Below is a small trained network, with its code and all its weights. Each question gives an input and a class and asks what happens when units are switched off, that is, made to give their printed mean instead of their output.

import numpy as np


def w(rows, s, z=0):
    codes = np.array(rows[::2]) - 128.0
    scale = np.full(codes.shape[1], s)
    scale[-1] = z or s
    return codes * scale


def f(y):
    return y / 2 * (1 + np.tanh(0.7978845608 * (y + 0.044715 * y**3)))


def log_softmax(a):
    a = a - a.max(-1, keepdims=True)
    return a - np.log(np.exp(a).sum(-1, keepdims=True))


def net(x, mask):
    res = np.array(x, float).reshape(1, 6) / 4 @ E
    y = f(res @ A[0][:, :-1].T + A[0][:, -1])
    res = res + np.where(mask, y, B[0][:, -1]) @ B[0][:, :-1]
    return log_softmax(res[-1] @ U[:, :-1].T + U[:, -1])


A, B = {}, {}
E = w([
[164,89,128,109,93,162,114],'x0',
[102,153,128,124,103,97,174],'x1',
[171,83,128,102,133,218,71],'x2',
[218,219,230,254,199,209,209],'x3',
[165,113,120,172,178,77,70],'x4',
[66,226,207,215,3,136,9],'x5',
],0.0086)
A[0] = w([
[46,169,196,201,40,145,17,5],'N1',
[92,66,110,25,255,110,144,249],'N2',
[205,216,233,186,114,169,133,100],'N3',
[8,108,57,73,88,106,33,160],'N4',
[112,148,180,210,111,188,191,111],'N5',
[147,88,173,142,139,230,110,70],'N6',
],0.0098,0.0024)
B[0] = w([
[78,8,44,140,113,206,192,254],'N1',
[143,143,109,207,71,139,173,225],'N2',
[143,170,166,54,166,109,86,246],'N3',
[215,160,205,56,139,29,74,240],'N4',
[187,141,146,129,60,96,104,207],'N5',
[122,73,142,137,153,167,76,169],'N6',
],0.013,0.015)
U = w([
[133,173,246,76,153,86,55,254],'0',
[104,78,72,101,143,153,190,2],'1',
],0.013,0.00099)

Each question gives the input, the list of numbers given to net, and the class t.
The units are the neurons (one row each of A and B). Each row of codes is followed by its name. A weight is (code - 128) times the scale printed after its matrix; where a second scale follows, it is the last column's (A, B and U).
mask holds one flag per neuron, in row order. A switched-off neuron (its flag False) gives its mean, the last column of its row in B, instead of its output. The means were averaged over made-up inputs and are rounded, as every weight is.
A unit's drop is (log p(t) with every unit on - log p(t) with that unit switched off) / (log p(t) with every unit on - log p(t) with every unit switched off).
The circuit of an input: a set's keep is (log p(t) with only the set's units on - log p(t) with every unit switched off) / (log p(t) with every unit on - log p(t) with every unit switched off). Starting from all 6 units, units are removed one at a time, each time the one whose removal leaves the highest keep (on an exact tie, the one counted first), for as long as the keep stays at least 0.8.
circuit, biggest first: the units of the circuit, biggest drop first
top k neurons: the k neurons with the biggest drops, biggest first
drop of u: that unit's drop, to one decimal
input [5,5,-3,-2,-8,-2], class 0: circuit, biggest first : N1
input [6,-7,8,-1,5,-2], class 1: top 2 neurons : N4, N3
input [-5,-3,-7,-2,-8,3], class 1: top 3 neurons : N3, N1, N5
input [6,-1,-8,2,-3,3], class 1: top 2 neurons : N4, N1
input [-1,-5,-5,-5,8,6], class 1: top 3 neurons : N1, N3, N5
input [-4,-3,-2,3,2,5], class 1: top 2 neurons : N1, N4
input [-8,6,7,-7,8,-5], class 0: top 2 neurons : N4, N1
input [4,-1,-7,7,-4,-7], class 0: top 2 neurons : N1, N5
input [1,6,6,3,0,7], class 1: drop of N1 : 1.7
input [7,4,7,-3,-5,8], class 1: drop of N1 : 3.1
input [0,-6,-7,6,4,8], class 1: drop of N5 : 0.0
